Here is a tiny trained network, its code and every weight. The questions are about switching its units off for an input and a target symbol, where a switched-off unit gives its printed mean instead of its output.

import numpy as np


def w(rows, s, z=0):
    codes = np.array(rows[::2]) - 128.0
    scale = np.full(codes.shape[1], s)
    scale[-1] = z or s
    return codes * scale


def softmax(a):
    e = np.exp(a - a.max(-1, keepdims=True))
    return e / e.sum(-1, keepdims=True)


def log_softmax(a):
    a = a - a.max(-1, keepdims=True)
    return a - np.log(np.exp(a).sum(-1, keepdims=True))


def net(x, mask):
    ids = ['ΔΘΠβεζημξτψ'.index(c) for c in x.split()]
    T = len(ids)
    res = E[ids] + P[:T]
    u = 0
    for l in range(3):
        r = res
        for j in range(2):
            rows = slice(4 * j, 4 * j + 4)
            q, k, v = (r @ M[l][rows].T for M in (Q, K, V))
            z = softmax(np.where(np.tri(T) > 0, q @ k.T / 4**0.5, -1e9)) @ v
            o = O[l][rows]
            res = res + np.where(mask[u + j], z, o[:, -1]) @ o[:, :-1]
        u += 2
    return log_softmax(res[-1] @ U[:, :-1].T + U[:, -1])


Q, K, V, O = {}, {}, {}, {}
E = w([
[74,103,132,71,176,186,135,163,146,148,59],'Δ',
[74,173,170,153,154,109,150,142,131,199,217],'Θ',
[252,118,156,78,229,112,140,45,106,160,106],'Π',
[145,196,155,146,127,143,167,129,103,126,194],'β',
[139,191,138,162,109,126,142,161,89,198,100],'ε',
[76,79,97,128,124,154,161,139,93,135,143],'ζ',
[83,121,132,129,92,32,54,187,152,87,115],'η',
[59,149,153,111,62,99,195,104,223,149,83],'μ',
[122,192,100,93,96,134,149,159,158,209,178],'ξ',
[185,114,152,159,149,206,86,165,216,165,120],'τ',
[187,90,152,142,129,149,181,249,202,149,134],'ψ',
],0.02)
P = w([
[150,89,1,115,167,65,240,171,125,21,211],'0',
[118,111,131,140,114,111,129,109,88,128,144],'1',
[98,104,139,136,114,104,147,121,96,136,135],'2',
[111,101,147,126,102,103,138,131,92,136,129],'3',
[110,104,147,121,99,104,139,137,89,140,117],'4',
[124,106,161,112,97,107,137,142,77,140,115],'5',
[111,108,174,101,95,108,141,152,80,142,109],'6',
[119,107,179,94,92,102,144,163,78,149,115],'7',
[118,105,182,103,87,102,129,149,67,149,115],'8',
[109,111,175,111,98,112,124,139,72,142,118],'9',
],0.0087)
Q[0] = w([
[155,254,167,125,145,114,118,150,109,174,125],'L0H1',
[202,121,130,140,153,87,96,122,179,38,82],'L0H1',
[196,141,118,63,199,119,152,148,79,105,126],'L0H1',
[141,9,110,101,44,127,113,107,152,144,50],'L0H1',
[117,212,160,136,130,93,157,183,116,188,154],'L0H2',
[132,3,146,100,154,163,132,146,157,81,111],'L0H2',
[114,80,139,154,73,92,127,111,192,79,71],'L0H2',
[149,59,74,118,106,141,56,156,71,130,160],'L0H2',
],0.0098)
K[0] = w([
[182,157,116,23,135,111,167,123,198,71,187],'L0H1',
[181,181,183,174,138,88,22,118,122,190,114],'L0H1',
[165,119,110,127,255,181,92,137,102,118,182],'L0H1',
[104,73,175,125,47,200,65,124,140,142,82],'L0H1',
[184,80,89,190,95,53,192,150,161,46,124],'L0H2',
[101,74,239,142,165,182,134,144,151,103,140],'L0H2',
[57,105,228,129,52,138,71,137,130,151,96],'L0H2',
[108,76,115,117,139,147,73,129,48,76,180],'L0H2',
],0.0093)
V[0] = w([
[175,158,28,74,56,142,139,185,188,145,75],'L0H1',
[114,14,92,105,101,157,161,150,57,159,47],'L0H1',
[146,149,109,12,113,212,127,77,142,116,194],'L0H1',
[103,97,109,146,236,149,138,193,189,254,76],'L0H1',
[169,219,102,119,56,26,142,212,136,118,59],'L0H2',
[143,188,247,209,97,187,184,122,103,14,93],'L0H2',
[174,147,112,129,174,145,88,155,63,170,107],'L0H2',
[139,165,162,109,154,104,70,94,172,236,69],'L0H2',
],0.0058)
O[0] = w([
[194,152,83,99,169,183,102,98,73,106,149,210],'L0H1',
[104,108,213,95,85,148,163,91,109,80,103,148],'L0H1',
[116,144,143,117,141,131,171,130,181,181,226,102],'L0H1',
[158,97,113,173,29,134,99,87,88,66,200,172],'L0H1',
[143,153,109,224,114,157,127,59,137,161,168,236],'L0H2',
[140,152,150,255,196,96,204,118,69,105,83,118],'L0H2',
[30,225,143,185,79,181,113,172,88,128,157,2],'L0H2',
[164,116,158,147,64,66,118,144,150,180,174,103],'L0H2',
],0.0081,0.0067)
Q[1] = w([
[128,192,92,130,168,171,168,166,155,139,140],'L1H1',
[147,161,200,171,158,122,131,189,171,54,99],'L1H1',
[139,158,70,180,75,133,149,161,68,225,173],'L1H1',
[101,226,77,130,97,117,163,124,70,163,149],'L1H1',
[161,205,126,142,155,133,172,199,79,229,220],'L1H2',
[103,144,54,92,178,97,123,204,118,209,167],'L1H2',
[113,185,116,11,94,31,178,42,67,76,144],'L1H2',
[112,254,3,194,87,112,152,118,45,168,184],'L1H2',
],0.008)
K[1] = w([
[105,177,131,112,143,95,91,129,146,91,116],'L1H1',
[77,111,147,129,130,137,116,94,82,181,140],'L1H1',
[129,125,85,116,155,111,147,95,152,80,145],'L1H1',
[147,153,94,67,158,146,127,141,134,111,147],'L1H1',
[152,108,90,130,245,156,139,177,116,124,168],'L1H2',
[127,130,102,147,155,92,99,165,118,130,187],'L1H2',
[84,149,147,107,144,61,159,111,137,143,153],'L1H2',
[125,156,8,106,229,98,124,145,116,99,104],'L1H2',
],0.013)
V[1] = w([
[51,2,98,149,117,101,193,188,65,127,126],'L1H1',
[156,168,141,136,154,126,120,133,97,158,190],'L1H1',
[94,106,27,105,97,121,29,59,70,186,160],'L1H1',
[203,89,160,170,94,23,82,209,96,65,98],'L1H1',
[70,170,149,172,95,125,63,6,55,126,51],'L1H2',
[91,165,107,75,143,62,129,95,140,73,99],'L1H2',
[71,59,193,139,193,66,72,166,213,100,131],'L1H2',
[99,180,188,63,87,108,129,115,162,143,144],'L1H2',
],0.0061)
O[1] = w([
[119,126,159,206,134,138,144,90,125,142,144,159],'L1H1',
[85,124,125,132,127,125,137,142,205,206,66,79],'L1H1',
[172,161,2,73,116,137,121,135,176,135,169,73],'L1H1',
[178,117,129,167,114,115,100,149,70,126,89,82],'L1H1',
[192,139,73,142,122,128,216,180,80,120,117,2],'L1H2',
[106,118,23,171,117,107,129,145,102,200,162,129],'L1H2',
[128,104,108,183,143,151,66,101,87,118,80,93],'L1H2',
[115,68,149,121,141,135,101,165,117,220,119,118],'L1H2',
],0.0088,0.0054)
Q[2] = w([
[158,161,50,139,141,97,113,119,107,88,125],'L2H1',
[131,209,134,103,136,165,119,95,89,108,164],'L2H1',
[150,131,114,86,91,134,142,45,157,119,97],'L2H1',
[112,134,125,109,81,130,94,142,82,190,91],'L2H1',
[179,153,172,122,191,125,78,138,143,217,178],'L2H2',
[146,47,117,132,201,148,142,127,178,9,91],'L2H2',
[58,130,137,145,154,122,191,92,82,128,149],'L2H2',
[158,27,147,104,91,47,173,137,144,119,123],'L2H2',
],0.011)
K[2] = w([
[164,158,65,118,187,105,112,149,139,77,125],'L2H1',
[146,185,152,110,99,123,110,176,104,129,205],'L2H1',
[181,137,163,93,112,142,174,121,134,153,95],'L2H1',
[134,153,90,160,53,158,127,181,154,124,142],'L2H1',
[190,110,150,134,253,161,126,185,114,148,158],'L2H2',
[108,129,216,180,80,103,103,121,87,121,66],'L2H2',
[84,136,100,92,191,90,137,63,82,114,164],'L2H2',
[157,33,174,155,77,50,162,156,100,146,95],'L2H2',
],0.011)
V[2] = w([
[116,98,79,109,164,64,58,139,105,85,90],'L2H1',
[150,168,92,143,106,100,111,116,164,123,65],'L2H1',
[165,182,124,199,165,92,108,123,99,140,191],'L2H1',
[193,79,165,91,221,178,83,101,134,173,94],'L2H1',
[253,120,140,105,171,169,129,159,156,119,144],'L2H2',
[137,211,127,234,46,156,151,186,209,131,172],'L2H2',
[141,84,116,173,239,164,49,207,184,88,157],'L2H2',
[111,112,100,105,26,226,114,119,194,72,121],'L2H2',
],0.0064)
O[2] = w([
[69,198,218,174,179,168,156,83,159,205,150,24],'L2H1',
[133,76,179,89,101,157,71,83,52,143,119,90],'L2H1',
[90,108,182,102,2,99,153,157,133,137,125,96],'L2H1',
[106,78,60,113,127,100,138,58,86,162,117,148],'L2H1',
[132,60,208,142,135,126,168,140,249,154,62,128],'L2H2',
[154,174,157,96,242,77,125,170,98,153,112,67],'L2H2',
[147,58,129,197,140,83,163,179,131,80,108,3],'L2H2',
[137,26,236,120,155,116,141,189,153,183,193,138],'L2H2',
],0.007,0.0049)
U = w([
[177,96,116,185,53,131,161,108,115,137,177,4],'Δ',
[180,101,40,175,118,47,31,141,97,88,144,241],'Θ',
[101,142,121,157,46,178,143,116,194,117,79,79],'Π',
[86,151,126,131,149,133,173,90,150,99,59,110],'β',
[171,157,129,131,95,126,165,133,114,114,127,135],'ε',
[97,62,108,110,133,215,179,133,52,122,116,228],'ζ',
[168,156,126,207,122,218,159,79,150,167,144,60],'η',
[181,100,92,142,80,76,210,2,147,150,110,191],'μ',
[153,113,121,116,127,136,122,92,130,137,138,32],'ξ',
[153,89,168,166,143,128,149,103,136,115,95,173],'τ',
[127,152,169,93,114,155,80,43,125,70,120,16],'ψ',
],0.006,0.004)

Each question gives the input, a string of symbols that net reads in full, and the target symbol t.
The units are the heads (4 rows each of Q, K, V and O). Each row of codes is followed by its name. A weight is (code - 128) times the scale printed after its matrix; where a second scale follows, it is the last column's (O and U).
mask holds one flag per head, layer by layer. A switched-off head (its flag False) gives its mean, the last column of its rows in O, instead of its output. The means were averaged over made-up inputs and are rounded, as every weight is.
A unit's drop is (log p(t) with every unit on - log p(t) with that unit switched off) / (log p(t) with every unit on - log p(t) with every unit switched off).
The circuit of an input: a set's keep is (log p(t) with only the set's units on - log p(t) with every unit switched off) / (log p(t) with every unit on - log p(t) with every unit switched off). Starting from all 6 units, units are removed one at a time, each time the one whose removal leaves the highest keep (on an exact tie, the one counted first), for as long as the keep stays at least 0.8.
units of the circuit, in order: the units of the circuit, biggest drop first
unit that matters most: the unit with the biggest drop
which heads matter: for each layer, one digit per head in row order, 1 if its drop is at least 0.15 and else 0, layers parted by /
drop of u: that unit's drop, to one decimal
input μ Θ ζ ψ, target τ: which heads matter : 00 / 01 / 01
input η η Θ τ η μ ψ, target τ: unit that matters most : L2H2
input ζ ε Θ μ ξ β, target ζ: units of the circuit, in order : (L0H2 L1H2 L0H1)
input Θ Δ η ξ μ ζ ζ ε ξ, target Θ: which heads matter : 10 / 01 / 01
input Θ ψ Θ μ ε, target Θ: units of the circuit, in order : (L2H2 L0H1)
input ε ε Θ ψ Π Δ ψ μ ε, target ε: which heads matter : 01 / 01 / 11
input η μ μ μ μ Δ ψ ζ μ ξ, target η: units of the circuit, in order : (L2H1 L1H2 L1H1)
input μ Θ ψ η ζ η Θ Θ, target μ: units of the circuit, in order : (L0H2 L2H1 L2H2)
input η μ Θ, target η: which heads matter : 00 / 01 / 10
input ψ μ ξ Θ Θ μ Θ, target ψ: which heads matter : 00 / 01 / 00
input ψ ε ζ ψ ε Δ μ ε, target ψ: which heads matter : 11 / 01 / 00
input ζ ε τ μ Π Π μ ξ, target ζ: units of the circuit, in order : (L0H2 L0H1 L1H2)
input Π μ ε, target Π: units of the circuit, in order : (L2H2 L0H2)
input ψ ψ ψ μ Θ, target ψ: units of the circuit, in order : (L1H2)
input ζ ζ μ μ μ μ μ μ ξ ε, target ζ: units of the circuit, in order : (L0H2 L0H1 L1H2)
input ψ Π ψ ε, target ψ: which heads matter : 01 / 01 / 00
input μ ξ Θ β, target μ: units of the circuit, in order : (L0H2 L2H1 L2H2)
input ε Θ μ ψ ψ Θ, target ε: which heads matter : 01 / 01 / 11
input ψ Π Θ β, target ψ: units of the circuit, in order : (L0H2 L1H2)
input Π Θ Θ ε μ Θ, target Π: which heads matter : 00 / 00 / 01
input ε ψ τ, target τ: units of the circuit, in order : (L2H2)
input ψ μ μ Θ ψ ξ, target ψ: which heads matter : 01 / 01 / 00
input τ Θ η τ β β, target τ: units of the circuit, in order : (L2H2 L0H1)
input η μ ψ β, target η: units of the circuit, in order : (L2H1 L1H2 L0H1)
input ε ζ Π ζ Θ μ ε ξ ε, target ε: which heads matter : 11 / 01 / 11
input ξ Θ ψ Δ Θ μ ε, target ξ: which heads matter : 11 / 11 / 01
input τ μ μ ψ ε, target τ: unit that matters most : L2H2
input τ μ Δ Θ μ Δ μ ε, target τ: drop of L0H1 : 0.2
